(in the rows, 128 means zero)
Here are made-up nodes, facts about them, and rows of numbers that follow some of those facts. Name the node behind each unnamed row.

Facts:
ζ: is of sort; τ: uses; ρ: points at
kaplom	ζ	277; gazin	ζ	766; grigris	ζ	419; plavur	ζ	419
boflil	ζ	932; gorir	ζ	932; gato	ζ	932; stidroten	ζ	932
klemok	ζ	536; sadis	ζ	536; fisar	ζ	536; skadror	ζ	536
broval	ζ	766; puflade	ζ	79; zetre	ζ	536; skolil	ζ	79
plagudruk	ζ	536; tarus	ζ	536; gropli	ζ	419; buri	ζ	79
brisom	ζ	932; floplosu	ζ	824; goter	ζ	766; poplas	ζ	79
brerer	ζ	932; nupu	ζ	79; dastim	ζ	419; tibran	ζ	536
moklunu	ζ	419; boklil	ζ	824; drelus	ζ	79; fluzu	ζ	277
tretel	ζ	932; laklan	ζ	79; gotron	ζ	932; skaples	ζ	536
rofa	ζ	932; klopla	ζ	536; flastu	ζ	932; tebrulan	ζ	824
trustoflim	ζ	536; rame	ζ	766; drofla	ζ	536; plina	ζ	824
gidrak	ζ	932; rokla	ζ	766; tredan	ζ	824; kliskir	ζ	932
tigrul	ζ	932; skigin	ζ	536; dagrul	ζ	536; neman	ζ	277
flola	ζ	932; klagom	ζ	277; brugel	ζ	277; tidim	ζ	419
brostipum	ζ	932; duzaplak	ζ	824; dreskin	ζ	419; plusku	ζ	79
fabi	ζ	766; plizin	ζ	79; fliko	ζ	79; sopar	ζ	932
bramerin	ζ	419; pletrer	ζ	277; fiskur	ζ	932; mistur	ζ	932
nifim	ζ	932; drigrus	ζ	79; kugek	ζ	766; plagru	ζ	824
mopel	ζ	536; fiklun	ζ	824; skegas	ζ	536; mogris	ζ	419
gafle	ζ	824; bromin	ζ	277; sopom	ζ	536; digaso	ζ	824
fistu	ζ	536; plaflir	ζ	536; nabol	ζ	536; flotral	ζ	824
degar	ζ	932; flados	ζ	932; delir	ζ	277; nebroplos	ζ	419
kagir	ζ	277; sipal	ζ	419; flaston	ζ	277; tobrul	ζ	932
stimul	ζ	932; losker	ζ	536; kogiplu	ζ	766; getrifik	ζ	766
fipo	ζ	932; drastako	ζ	536; vasta	ζ	277; brizi	ζ	824
kaplom	τ	rokla; boflil	τ	mistur; boflil	τ	fupluflu; gorir	τ	drigrus
gorir	τ	trustoflim; gorir	τ	plagudruk; stidroten	τ	flados; stidroten	τ	losker
klemok	τ	floplosu; skadror	τ	gafle; skadror	τ	neman; skadror	τ	laklan
skadror	τ	flola; skadror	τ	tobrema; zetre	τ	bragre; zetre	τ	tegifli
zetre	τ	tuver; zetre	τ	drigrus; skolil	τ	fuska; skolil	τ	brerer
gropli	τ	fesigron; gropli	τ	flastu; gropli	τ	duzaplak; brisom	τ	gotron
gupinam	τ	fuska; gupinam	τ	plaflir; gupinam	τ	zelaflo; nupu	τ	bragre
nupu	τ	drigrus; nupu	τ	sadis; dastim	τ	flotral; dastim	τ	brizi
boklil	τ	trustoflim; boklil	τ	plodos; lapetrum	τ	duzaplak; lapetrum	τ	trustoflim
miplufli	τ	gafle; seklar	τ	tretel; drelus	τ	klopla; rofa	τ	grigris
rofa	τ	drastako; rofa	τ	kladek; rame	τ	rokla; rame	τ	puflade
rame	τ	flotral; drofla	τ	fiklun; setun	τ	plina; setun	τ	lebri
skigin	τ	fipo; skigin	τ	nifim; dagrul	τ	trustoflim; klagom	τ	trebem
kloklin	τ	puze; kloklin	τ	gato; plizin	τ	puda; skodram	τ	tretel
gogir	τ	granenil; gogir	τ	futegul; gogir	τ	tarus; digaso	τ	rokla
fistu	τ	geplo; fistu	τ	pletrer; degar	τ	gazin; delir	τ	nabol
kagir	τ	geplo; kagir	τ	duzaplak; sipal	τ	granenil; flaston	τ	kugek
flaston	τ	samim; gigrem	τ	fluzu; gigrem	τ	tidim; vasta	τ	tebrulan
kaplom	ρ	gafle; gazin	ρ	flola; plavur	ρ	fiskur; gorir	ρ	boklil
fesigron	ρ	miplufli; gato	ρ	biplun; futegul	ρ	kliskir; broval	ρ	mopel
skolil	ρ	bromin; gropli	ρ	brizi; buri	ρ	fliver; pleme	ρ	nebroplos
floplosu	ρ	stimul; poplas	ρ	floplosu; brerer	ρ	pleme; nupu	ρ	tibran
tibran	ρ	tobrema; boklil	ρ	zaplar; miplufli	ρ	bragre; laklan	ρ	zelaflo
gotron	ρ	plizin; skaples	ρ	zabak; klopla	ρ	dagrul; gidrak	ρ	klemok
gretral	ρ	broval; plugo	ρ	mogris; skigin	ρ	goter; dagrul	ρ	gidrak
neman	ρ	dreskin; zelaflo	ρ	plavur; flola	ρ	gotron; klagom	ρ	bramerin
tidim	ρ	nupu; dreskin	ρ	sopom; plusku	ρ	laklan; fabi	ρ	puze
sopar	ρ	drastako; pletrer	ρ	gazin; fiskur	ρ	zapli; gogir	ρ	degar
bragre	ρ	brerer; dradroklum	ρ	futegul; tuver	ρ	dedrom; plagru	ρ	fluzu
skegas	ρ	fesigron; givir	ρ	plamin; mogris	ρ	dradroklum; plaflir	ρ	kogiplu
flotral	ρ	gogir; flados	ρ	delir; nebroplos	ρ	plagudruk; kagir	ρ	gato
sipal	ρ	tobrul; biplun	ρ	brostipum; stimul	ρ	tuver; drastako	ρ	kladek
vasta	ρ	poplas; brizi	ρ	drigrus

Some rows with their names:
[132 117 136 139 111 144 124 140 120 127 127 150 142  83 108 149 127 154
 123 152 136 141 119 139 107 111 139  93 115 132 131 124 142 164 135] : buri
[123 146 137 124 110 103 115 108 117 162 121 168 128 118 103 158 111 139
 117  94 121  93 104 154 130 114 141 103 120 136 128 122 159 138 126] : skigin
[126 113 124 138 118 137 121 140 121 133 119 129 143 102  97 129 134 141
 128 138 144 134 129 142 111 104 141 107  98 127 134 121 129 154 147] : nupu
[153 126 139 112 133 111 124 120 115  92 130 109 127  82 122 186 118 133
 101 121 103 157 131 129 150 167  96 140 156 109 128 133 119 148 125] : tidim
[158 121 133 144 137 120 125 104 136 159 145 140 118 144 103 152  98 124
 118 102 122  79 123 134 121 122 142 113 120 119 130 128 135 130 110] : trustoflim
[147 152 117 139 128 101 135  82 138 141 123 116 126 155  79 163 107 118
 113  64  99  95 126 166 159 140 123 127 124 120 130 116 119 139 118] : boklil
[114  92 123  67 144 133  93 169 110 104  93  97 127 114 158  92 133 116
 151 152 155 153 153 102 123 125 126 158 103 114 143 144 118 110 146] : zaplar
[139 136 118 138 146 126 153  86 143 156 171 127 134 153 109 174  79 107
 126  66  92  77 122 158 113 137 135 109 142 131 138 126 112 125 108] : gazin
[154 158 123 137 122 104 135  78 134 131 137 137 123 128  84 192 106 133
 101  75  95 100 117 160 150 149 113 108 142 128 131 121 131 152 109] : plagru
[133 133 114  80 138 124 125 118 129 107 123  96 123 116 147 168 128 122
 130 114 127 129 138 116 137 178 103 144 154 118 141 148 105 140 107] : grigris
[ 89 120 159 102 141  91  92  88 150 163 111 144  96  73 118 147 198 155
 134 195 175 196 117  55 166 133  41 145 110 153 130 141 129  95  70] : pleme
[114 109 144  70 134 140  91 162 111  82 111 141 128  68 155 123 126 141
 131 162 135 177 127 109 127 117 109 126 115 122 144 127 146 131 144] : givir
[116  82 144  77 157 132  95 171 116  96 120 114 142  77 163 124 117 119
 130 165 135 162 148 101 101 124 115 150 119 118 137 130 122 107 138] : samim
[182 152 103 149 123 138 133  72 157 120 144 121 105 175  91 153 114 131
 109  69 110  76 129 144 155 165 126 101 134 125 141 141 117 157  94] : tebrulan
[150 126 141 145 120 114 117 105 124 145 146 168 120 117 107 162  99 137
  97 109 111  84 109 142 126 125 146  96 125 130 124 124 156 147 111] : klopla
[136 159 144 209 104 145 169 110 139 148 183 171 125 164 131 127 128 140
  99 129 103 100 102 154 127 119 155  92 168 148  96 112 140 133 122] : neman
[119 172 141 210  95 137 176 104 127 150 164 177 130 154 109 116 120 136
 121 117  95 125 103 172 138  97 142  93 156 149 109 103 148 126 145] : kagir

Name these rows:
No name comes twice in this set of rows, the named rows included.
[126 134 151 173 144  65 128  20 176 243 166 149  95 137  69 190 177 142
 118 138 162 101 115  77 157 139  78 123 117 150 128 154 114  92  31] : plagudruk
[126 159 133 206 113 141 178 113 135 170 171 150 123 179 118 113 124 124
 127 117 113 102 113 152 128 111 154 110 152 144 107 116 131 118 132] : brugel
[112  97 128  60 150 155  82 181 110  85 121 112 155  97 173 126 117 119
 125 168 138 150 139  99 109 136 144 141 113 117 147 144 129 118 147] : zelaflo
[144 131 117 120 129 133 126 103 142 157 147 148 124 152 117 146 104 123
 132  93 131  68 114 133 112 128 148  98 121 134 141 135 138 137 102] : nabol
[138 153 122 148 127  96 137  83 131 162 125 135 124 151  84 159 111 115
 118  70 102  80 123 162 153 124 131 127 127 127 121 112 129 127 118] : rame
[168 141 119 147 140 117 137  93 124 123 153  99 123 143  86 172 107 121
  95  76  92  83 143 158 141 156 131 115 132 110 122 132 114 147 113] : floplosu
[137 106 151 114 174 104  96 119 161 152  85 144  94 119 144 128 179 141
 142 165 176 194 108  68 131 113  56 171 107 138 105  99 144 116  60] : bragre
[138 123 144 116 172  89  77 135 152 149  35 150  97 136 134  97 189 139
 145 136 176 201 103  95 144  89  66 192  87 137  83  67 170 125  80] : miplufli
[130 157 149 206 106 147 176 104 142 147 193 180 123 150 131 130 115 138
 107 123  98 111 105 153 123 114 146  87 172 146 111 117 138 128 129] : pletrer
[101 153 141 122 141  72 119  34 163 169 132 117 106  94  82 200 196 155
 111 147 146 163 128  83 194 192  27 137 137 159 131 141 104 106  42] : nebroplos
[143 128 122 119 142 143 141 150 102 118 137 102 149  91 107 136 148 153
 130 154 139 148 158 144  85  98 139  91  93 118 119 146 136 161 155] : poplas
[131 119 116  96 123 112 133 125 132  75 102  96 122  95 125 124 119 131
 126  99 111 115 159 143 142 170  91 143 143 122 134 135 103 139 131] : plavur
[129 126 100  95 145 112 120 124 130 102 105  72 131 138 122 135 130 112
 130 104 123 119 154 129 148 167 117 161 127 120 136 132  93 127 121] : bramerin

Now the same nodes, written a new way:
Some rows with their names:
[121 127 128 123 127 120 115 156 131 145 140 132  94 127 109 127 130 123
 134 149 120 131 184 133 111 122 116 122 115 155 117] : broval
[140 117 128 102 118 164 130 114 134 121 129 136 122 159 127 140 106 175
 174 143 117 158 167 131 110 120 119 200 110 132 127] : bragre
[122 193 153 129 118 120 159 167 149 144 183 129 145 120 113 119 126 119
 135 169 115  99 118 132 110 177 163 113 112 174 106] : plizin
[124 132 126 107 123 121 119 149 132 139 139 128 108 146 111 120 116 141
 137 114 122 117 152 133 112 120 117 140 115 136 114] : skaples
[149 104 146 129 120 161 133 110 131 133 139 115 137 124 114 121 146 120
 136 105 116 101 121 134 112 123 121 114 114 133 115] : fupluflu
[126 144 128 110 120 120 146 113 133 120 142 125 188 131 127 121 131 131
 139 104 117 102 110 132 109 122 132 117 134 133 135] : bromin
[126 107 141 109 133 134 104 129 131 136 150 136 138 162 113 131 142 136
 139 107 149 144 166 132 112 119 113 149 115 134 112] : sopar
[121 108 145 146 125 118 144 114 130 114 135 124 112 122 113 121 143 121
 135 136 117 116 148 134 110 149 131 115 119 136 117] : rokla
[128 164 127 103 121 123 121 158 134 146 142 129 166 170 116 120 116 133
 138 106 124 101 123 132 111 118 115 149 114 154 117] : kaplom
[153 128 131 130 214 120  95 112 125 112 140 110  92 165 115 115 130 121
 159 108 177 121 248 130 143 117 111 145 142 127 141] : plavur
[122 119 156 140 121 132 132 113 131 109 137 126 147 126 113 122 149 137
 137 106 118 102 112 138 113 120 127 114 133 133 129] : puze
[126 137 125 106 121 122 157 120 131 109 154 121 150 123 121 118 135 121
 136 107 118 125 110 131 110 125 116 123 125 138 112] : fistu
[156 107 123 103 143 162 141 133 132 141 139 165  94 158 112 161 157 164
 135 108 150 103 139 139 111 118 116 115 138 155 114] : tuver
[121 107 141 119 140 120 131 113 131 114 160 130 202 127 138 119 168 116
 138 107 140 141 109 134 110 121 116 141 133 131 114] : brisom
[121 118 138 138 122 121 148 116 131 111 138 126 120 123 114 121 150 119
 137 137 117 123 139 133 112 148 122 113 116 141 115] : getrifik
[133 101 166 135 159 121 103 136 128 108 137 150  96 185 108 118 148 141
 130 103 117 192 151 132 127 119 108 192 112 130 176] : mogris
[125 150 127 124 121 118 173 128 132 109 161 134 145 126 115 117 144 126
 136 108 119 128 113 132 110 125 131 124 127 134 112] : klemok

Rows to name:
No name comes twice in this set of rows, the named rows included.
[148 100 125 167 169 120 144 112 127 136 140 116  91 182 114 123 143 131
 132 108 163 174 188 136 111 119 112 203 111 129 161] : tidim
[130 107 180 129 120 117 103 173 131 130 149 184 170 207 106 120 142 144
 130 106 117 135 130 134 126 119 111 166 111 137 181] : dradroklum
[130 105 143 105 121 164 116 110 131 123 132 140 143 156 133 159 108 169
 181 155 120 185 176 131 111 117 117 208 114 132 116] : brerer
[125 216 161 118 125 117 100 176 134 173 142 135 112 126 115 151 104 131
 146 192 116  98 249 134 130 148 169 110 168 164 114] : laklan
[124 191 132 106 117 118 119 210 143 171 174 155 126 125 112 128 109 122
 134 186 117 103 180 134 112 156 138 115 116 198 106] : nupu
[138 117 128 104 119 148 122 117 133 131 131 133 120 165 116 138 110 170
 151 122 120 141 167 132 111 118 118 170 114 135 126] : fesigron
[122 105 148 117 133 132 122 113 131 121 159 124 192 126 133 119 164 119
 137 106 131 127 108 131 114 122 115 138 116 132 115] : rofa
[144 105 172 137 121 171 126 109 131 129 156 121 148 123 115 122 159 121
 137 104 118 107 133 131 114 123 119 116 111 133 110] : mistur

Now the same nodes, written a new way:
Known rows:
[119 126 107 129 116 139 142 125 137 118 109 133 107 125] : brizi
[111 133 128 143 152 127 100 127 145 104 196 123 172 142] : flados
[163 130 125 109 112 105 128 143 125 145 130 144  98 111] : fliver
[ 81 124  95 142 120 168 170 106 143  96  80 125 119 126] : buri
[ 96 123  87 141 109 164 165 108 148 112  75 122 113 140] : puflade
[148 131 131 112 122 111 133 149 117 130 137 141 100 101] : dradroklum
[115 128 107 134 128 148 148 121 129 122 100 114 150 131] : mogris
[146 131 135 112 121 105 127 144 113 132 129 147 100 102] : fuska
[130 125  93 133 115 147 138 112 147 130 102 120 135 150] : kogiplu
[114 129 109 134 125 144 151 116 130 126  99 118 148 134] : moklunu
[127 133 142 116 128 111 143 147 110 119 142 146 102  89] : gretral
[157 133 126 121 130 112 126 134 118 155 135 117 165 134] : sopom
[111 133 129 144 151 128 102 127 147 104 197 123 172 142] : sopar
[154 129 107 136 136 129  81 125 159 130 185 115 167 165] : kliskir
[129 131 119 140 144 125  92 125 151 117 191 123 169 155] : mistur
[163 129 125 109 114 106 124 143 123 145 127 144  96 112] : puze
[120 127 109 130 119 139 147 121 133 122 106 129 124 127] : brugel

Rows to name:
No name comes twice in this set of rows, the named rows included.
[114 126 100 137 127 152 141 118 138 114 107 118 138 135] : gazin
[155 131 126 110 119 116 124 151 116 131 135 135 100  98] : tuver
[145 131 135 113 121 103 122 145 112 130 125 148 102 101] : granenil
[119 119  82 135 102 166 157 101 157 121  71 118 117 150] : drigrus
[102 128 116 132 123 142 154 125 133 105 116 136 111 113] : plagru
[119 124 116 125 109 142 154 118 142 115 115 130 114 125] : duzaplak
[ 82 124  92 142 124 175 167 116 140  89  82 116 120 121] : plusku
[145 122 174 109 111 122 149 137 124 132 145 121  91 106] : lapetrum
[139 119 124 130 121 145 110 120 129 136  85 115 107 144] : delir
[ 94 128 111 139 130 150 152 117 134 106 113 124 140 127] : fabi

